Below are the code and all the weights of a small trained network. Each question names an input and a class and asks about switching units off, where a switched-off unit gives its printed mean instead of its output.

import numpy as np


def w(rows, s, z=0):
    codes = np.array(rows[::2]) - 128.0
    scale = np.full(codes.shape[1], s)
    scale[-1] = z or s
    return codes * scale


def f(y):
    return y / 2 * (1 + np.tanh(0.7978845608 * (y + 0.044715 * y**3)))


def log_softmax(a):
    a = a - a.max(-1, keepdims=True)
    return a - np.log(np.exp(a).sum(-1, keepdims=True))


def net(x, mask):
    res = np.array(x, float).reshape(1, 8) / 4 @ E
    y = f(res @ A[0][:, :-1].T + A[0][:, -1])
    res = res + np.where(mask, y, B[0][:, -1]) @ B[0][:, :-1]
    return log_softmax(res[-1] @ U[:, :-1].T + U[:, -1])


A, B = {}, {}
E = w([
[130,130,127,128,125,127],'x0',
[135,129,127,127,134,132],'x1',
[128,128,130,127,129,128],'x2',
[120,131,225,224,182,68],'x3',
[108,220,165,173,83,254],'x4',
[129,130,129,128,130,128],'x5',
[72,173,219,18,166,118],'x6',
[128,129,127,129,127,128],'x7',
],0.0081)
A[0] = w([
[123,137,129,130,137,134,100],'n0',
[132,106,156,147,142,84,129],'n1',
[133,153,158,147,149,165,101],'n2',
[136,121,142,244,126,88,106],'n3',
[146,96,79,77,128,92,215],'n4',
[124,136,123,119,147,114,110],'n5',
[130,121,110,135,127,131,162],'n6',
[109,110,15,122,93,119,251],'n7',
[99,144,254,84,149,94,22],'n8',
[131,117,139,138,162,68,104],'n9',
[114,140,129,141,107,203,184],'n10',
[130,118,140,135,140,95,113],'n11',
[110,144,153,3,125,145,142],'n12',
[139,169,109,115,90,208,167],'n13',
[133,155,113,119,113,155,93],'n14',
[136,110,70,140,141,184,186],'n15',
[130,128,137,51,121,147,127],'n16',
[106,162,209,192,106,207,43],'n17',
[118,107,111,114,119,85,253],'n18',
],0.017,0.0037)
B[0] = w([
[129,145,139,123,98,137,127],'n0',
[140,102,171,169,121,75,180],'n1',
[153,167,122,117,141,169,168],'n2',
[91,216,55,189,132,28,234],'n3',
[180,152,40,53,131,124,214],'n4',
[122,136,140,106,133,110,133],'n5',
[148,117,119,140,138,129,143],'n6',
[233,55,83,96,131,174,245],'n7',
[249,47,236,84,127,185,243],'n8',
[117,96,178,141,119,60,186],'n9',
[83,106,158,190,117,180,209],'n10',
[128,120,155,137,128,90,155],'n11',
[4,194,90,48,121,105,235],'n12',
[67,58,199,188,156,177,227],'n13',
[95,115,161,142,136,149,155],'n14',
[173,76,160,167,126,177,196],'n15',
[58,164,94,88,122,128,184],'n16',
[209,235,53,92,122,225,244],'n17',
[168,136,109,86,131,76,189],'n18',
],0.027,0.012)
U = w([
[234,127,108,77,134,164,238],'0',
[87,162,87,46,125,67,148],'1',
[132,64,159,204,137,170,254],'2',
[32,176,168,120,140,156,1],'3',
[133,137,108,171,124,1,139],'4',
[169,78,232,98,133,65,1],'5',
[133,223,87,195,132,125,77],'6',
],0.0063,0.00097)

Each question gives the input, the list of numbers given to net, and the class t.
The units are the neurons (one row each of A and B). Each row of codes is followed by its name. A weight is (code - 128) times the scale printed after its matrix; where a second scale follows, it is the last column's (A, B and U).
mask holds one flag per neuron, in row order. A switched-off neuron (its flag False) gives its mean, the last column of its row in B, instead of its output. The means were averaged over made-up inputs and are rounded, as every weight is.
A unit's drop is (log p(t) with every unit on - log p(t) with that unit switched off) / (log p(t) with every unit on - log p(t) with every unit switched off).
The circuit of an input: a set's keep is (log p(t) with only the set's units on - log p(t) with every unit switched off) / (log p(t) with every unit on - log p(t) with every unit switched off). Starting from the 12 units with the biggest drops (on a tie, the unit counted first), units are removed one at a time, each time the one whose removal leaves the highest keep (on an exact tie, the one counted first), for as long as the keep stays at least 0.8.
circuit, biggest first: the units of the circuit, biggest drop first
top k neurons: the k neurons with the biggest drops, biggest first
drop of u: that unit's drop, to one decimal
input [1,-2,7,7,7,6,0,8], class 6: circuit, biggest first => (n3)
input [3,-1,-8,0,-1,5,2,0], class 1: circuit, biggest first => (n7, n15)
input [-5,3,7,2,0,-7,-7,-5], class 4: circuit, biggest first => (n17, n3)
input [-2,-8,5,6,0,-7,3,-4], class 5: circuit, biggest first => (n8, n7)
input [2,3,-6,-6,7,-1,1,6], class 3: top 3 neurons => (n12, n8, n16)
input [-6,8,5,-6,3,-8,1,-4], class 3: top 3 neurons => (n12, n8, n16)
input [1,-2,-7,-1,-8,-4,1,-6], class 1: top 4 neurons => (n8, n17, n15, n4)
input [-5,2,-4,2,-1,-8,0,5], class 4: top 2 neurons => (n8, n17)
input [-4,6,-4,0,-3,-5,7,-1], class 1: top 3 neurons => (n12, n16, n13)
input [-4,2,6,-8,0,-3,2,5], class 1: top 3 neurons => (n12, n4, n7)
input [-4,-8,-1,-8,-7,8,1,-6], class 1: top 3 neurons => (n12, n8, n16)
input [-7,-6,-2,-1,1,1,-8,-7], class 2: top 2 neurons => (n17, n4)
input [1,0,-7,8,-7,3,1,7], class 5: top 2 neurons => (n8, n12)
input [2,-2,2,-7,1,4,0,-8], class 2: circuit, biggest first => (n13)
input [8,7,-4,5,0,0,0,5], class 4: drop of n3 => 0.1
input [8,6,8,-2,8,0,-2,6], class 2: drop of n13 => 0.2
input [-5,-3,8,-1,3,-2,8,-1], class 3: drop of n12 => 1.1
